Below is a small trained network, with its code and all its weights. Each question gives an input and a class and asks what happens when units are switched off, that is, made to give their printed mean instead of their output.

import numpy as np


def w(rows, s, z=0):
    codes = np.array(rows[::2]) - 128.0
    scale = np.full(codes.shape[1], s)
    scale[-1] = z or s
    return codes * scale


def norm(h):
    return h / np.sqrt((h * h).mean(-1, keepdims=True) + 1e-5)


def f(y):
    return np.maximum(y, 0)


def log_softmax(a):
    a = a - a.max(-1, keepdims=True)
    return a - np.log(np.exp(a).sum(-1, keepdims=True))


def net(x, mask):
    res = np.array(x, float).reshape(1, 2) / 4 @ E
    u = 0
    for l in range(3):
        y = f(norm(res) @ A[l][:, :-1].T + A[l][:, -1])
        res = res + np.where(mask[u : u + 13], y, B[l][:, -1]) @ B[l][:, :-1]
        u += 13
    return log_softmax(norm(res)[-1] @ U[:, :-1].T + U[:, -1])


A, B = {}, {}
E = w([
[135,141,180,61],'x0',
[1,239,114,124],'x1',
],0.0066)
A[0] = w([
[141,209,107,63,16],'0.n1',
[51,50,74,183,82],'0.n2',
[77,105,221,120,77],'0.n3',
[87,132,209,69,169],'0.n4',
[208,135,25,148,163],'0.n5',
[152,128,92,133,186],'0.n6',
[201,124,146,125,251],'0.n7',
[91,126,31,155,34],'0.n8',
[144,114,254,59,101],'0.n9',
[120,31,105,116,113],'0.n10',
[128,117,51,199,193],'0.n11',
[77,169,170,67,88],'0.n12',
[57,182,183,96,155],'0.n13',
],0.0086,0.0015)
B[0] = w([
[158,76,90,130,184],'0.n1',
[36,161,134,191,211],'0.n2',
[107,130,155,144,167],'0.n3',
[123,136,99,79,213],'0.n4',
[98,167,145,137,223],'0.n5',
[59,166,57,176,168],'0.n6',
[145,209,95,207,226],'0.n7',
[77,92,118,132,206],'0.n8',
[72,122,14,56,235],'0.n9',
[164,172,98,3,204],'0.n10',
[96,169,221,133,237],'0.n11',
[247,78,53,111,221],'0.n12',
[189,105,168,102,254],'0.n13',
],0.0059,0.0049)
A[1] = w([
[94,208,88,5,250],'1.n1',
[223,71,116,140,112],'1.n2',
[214,81,103,163,166],'1.n3',
[221,158,182,98,121],'1.n4',
[48,147,143,86,173],'1.n5',
[97,119,195,145,121],'1.n6',
[94,123,59,153,140],'1.n7',
[58,97,213,175,143],'1.n8',
[1,95,168,240,149],'1.n9',
[124,125,85,51,155],'1.n10',
[102,219,133,84,108],'1.n11',
[51,156,87,162,139],'1.n12',
[167,102,94,15,213],'1.n13',
],0.0088,0.0016)
B[1] = w([
[172,152,175,186,255],'1.n1',
[14,58,132,146,179],'1.n2',
[97,215,204,80,176],'1.n3',
[91,133,112,195,169],'1.n4',
[133,79,83,223,179],'1.n5',
[150,3,67,136,147],'1.n6',
[111,178,85,80,168],'1.n7',
[37,117,146,53,173],'1.n8',
[55,12,154,171,228],'1.n9',
[171,69,100,156,205],'1.n10',
[178,110,104,145,183],'1.n11',
[158,82,130,88,198],'1.n12',
[91,131,107,240,246],'1.n13',
],0.0054,0.0085)
A[2] = w([
[107,154,196,97,254],'2.n1',
[120,113,140,119,94],'2.n2',
[125,133,111,191,178],'2.n3',
[157,181,188,159,117],'2.n4',
[121,150,110,134,165],'2.n5',
[164,86,116,2,149],'2.n6',
[65,111,122,127,230],'2.n7',
[114,141,124,171,127],'2.n8',
[127,106,45,128,171],'2.n9',
[114,127,85,184,104],'2.n10',
[158,124,179,61,175],'2.n11',
[89,110,165,81,101],'2.n12',
[109,93,90,142,127],'2.n13',
],0.016,0.0016)
B[2] = w([
[204,227,69,132,134],'2.n1',
[73,126,137,31,136],'2.n2',
[121,135,97,157,248],'2.n3',
[51,89,154,23,154],'2.n4',
[92,90,183,123,147],'2.n5',
[68,77,188,60,135],'2.n6',
[134,135,140,47,204],'2.n7',
[153,115,128,78,200],'2.n8',
[85,180,178,126,212],'2.n9',
[187,172,117,135,252],'2.n10',
[191,119,84,118,128],'2.n11',
[92,150,22,253,146],'2.n12',
[167,130,140,163,208],'2.n13',
],0.0067,0.011)
U = w([
[160,70,203,163,69],'0',
[91,204,147,28,136],'1',
[210,226,80,230,177],'2',
[169,92,148,106,89],'3',
[3,57,127,195,174],'4',
[125,117,198,146,8],'5',
],0.019,0.015)

Each question gives the input, the list of numbers given to net, and the class t.
The units are the neurons (one row each of A and B). Each row of codes is followed by its name. A weight is (code - 128) times the scale printed after its matrix; where a second scale follows, it is the last column's (A, B and U).
mask holds one flag per neuron, layer by layer. A switched-off neuron (its flag False) gives its mean, the last column of its row in B, instead of its output. The means were averaged over made-up inputs and are rounded, as every weight is.
A unit's drop is (log p(t) with every unit on - log p(t) with that unit switched off) / (log p(t) with every unit on - log p(t) with every unit switched off).
unit that matters most: the unit with the biggest drop
top k neurons: the k neurons with the biggest drops, biggest first
k most important neurons of layer l: the k neurons of layer l with the biggest drops, biggest first
drop when u is switched off: that unit's drop, to one decimal
input [-1,-1], class 1: top 2 neurons : [0.n10; 2.n4]
input [-5,-8], class 1: top neuron : [1.n3]
input [-7,-4], class 4: top 2 neurons : [0.n2; 0.n12]
input [-6,-5], class 1: 2 most important neurons of layer 0 : [0.n10; 0.n8]
input [-1,-5], class 1: 3 most important neurons of layer 1 : [1.n3; 1.n9; 1.n5]
input [-2,-2], class 1: 3 most important neurons of layer 1 : [1.n13; 1.n10; 1.n2]
input [7,2], class 3: 3 most important neurons of layer 1 : [1.n5; 1.n10; 1.n7]
input [4,1], class 3: 2 most important neurons of layer 1 : [1.n5; 1.n10]
input [1,1], class 2: 2 most important neurons of layer 1 : [1.n13; 1.n9]
input [-3,-8], class 1: 2 most important neurons of layer 1 : [1.n3; 1.n5]
input [-1,-4], class 1: 2 most important neurons of layer 0 : [0.n7; 0.n9]
input [6,4], class 2: drop when 1.n13 is switched off : 2.3
input [5,5], class 2: drop when 2.n11 is switched off : 0.0
input [8,6], class 2: drop when 1.n13 is switched off : 0.1
input [-7,-3], class 4: unit that matters most : 1.n9
input [8,2], class 3: 3 most important neurons of layer 2 : [2.n6; 2.n3; 2.n7]
